Below are the code and all the weights of a small trained network. Each question names an input and a class and asks about switching units off, where a switched-off unit gives its printed mean instead of its output.

import numpy as np


def w(rows, s, z=0):
    codes = np.array(rows[::2]) - 128.0
    scale = np.full(codes.shape[1], s)
    scale[-1] = z or s
    return codes * scale


def f(y):
    return np.maximum(y, 0)


def log_softmax(a):
    a = a - a.max(-1, keepdims=True)
    return a - np.log(np.exp(a).sum(-1, keepdims=True))


def net(x, mask):
    res = np.array(x, float).reshape(1, 7) / 4 @ E
    y = f(res @ A[0][:, :-1].T + A[0][:, -1])
    res = res + np.where(mask, y, B[0][:, -1]) @ B[0][:, :-1]
    return log_softmax(res[-1] @ U[:, :-1].T + U[:, -1])


A, B = {}, {}
E = w([
[217,200,166,70],'x0',
[100,195,254,115],'x1',
[126,74,184,90],'x2',
[234,212,91,109],'x3',
[154,34,108,62],'x4',
[198,161,214,174],'x5',
[197,24,201,164],'x6',
],0.0069)
A[0] = w([
[210,144,72,155,157],'n1',
[178,151,118,62,254],'n2',
[247,133,54,124,105],'n3',
[133,139,178,60,202],'n4',
[137,113,167,111,64],'n5',
[165,170,204,89,187],'n6',
],0.014,0.0034)
B[0] = w([
[137,147,49,57,221],'n1',
[96,116,97,78,226],'n2',
[146,92,113,37,241],'n3',
[122,73,164,59,205],'n4',
[52,148,254,85,159],'n5',
[67,97,151,95,254],'n6',
],0.0086,0.0088)
U = w([
[154,168,153,169,92],'0',
[159,124,200,86,43],'1',
[254,189,137,172,1],'2',
[180,121,75,22,123],'3',
[116,251,135,214,202],'4',
[186,132,142,97,97],'5',
[91,54,76,127,225],'6',
[145,170,89,102,60],'7',
],0.0096,0.0076)

Each question gives the input, the list of numbers given to net, and the class t.
The units are the neurons (one row each of A and B). Each row of codes is followed by its name. A weight is (code - 128) times the scale printed after its matrix; where a second scale follows, it is the last column's (A, B and U).
mask holds one flag per neuron, in row order. A switched-off neuron (its flag False) gives its mean, the last column of its row in B, instead of its output. The means were averaged over made-up inputs and are rounded, as every weight is.
A unit's drop is (log p(t) with every unit on - log p(t) with that unit switched off) / (log p(t) with every unit on - log p(t) with every unit switched off).
The circuit of an input: a set's keep is (log p(t) with only the set's units on - log p(t) with every unit switched off) / (log p(t) with every unit on - log p(t) with every unit switched off). Starting from all 6 units, units are removed one at a time, each time the one whose removal leaves the highest keep (on an exact tie, the one counted first), for as long as the keep stays at least 0.8.
units of the circuit, in order: the units of the circuit, biggest drop first
most important unit: the unit with the biggest drop
top k neurons: the k neurons with the biggest drops, biggest first
drop when u is switched off: that unit's drop, to one decimal
input [-7,5,4,-2,-7,5,4], class 4: top 4 neurons -> n3, n4, n2, n1
input [-3,-1,0,4,-2,0,-6], class 4: most important unit -> n4
input [4,3,1,5,-8,6,5], class 3: units of the circuit, in order -> n1, n2
input [-1,0,0,-5,7,4,8], class 1: top 3 neurons -> n5, n1, n2
input [8,6,-2,0,6,0,2], class 1: top 3 neurons -> n5, n1, n6
input [8,3,3,-2,3,-4,3], class 1: top 3 neurons -> n5, n1, n3
input [-2,3,0,-1,-6,6,2], class 4: drop when n3 is switched off -> 0.6
input [-2,0,-5,-7,1,8,-1], class 4: drop when n6 is switched off -> 0.1
input [5,0,-5,8,-7,3,3], class 3: drop when n6 is switched off -> 0.0
input [-6,6,3,-5,-5,-2,4], class 4: drop when n3 is switched off -> 0.3
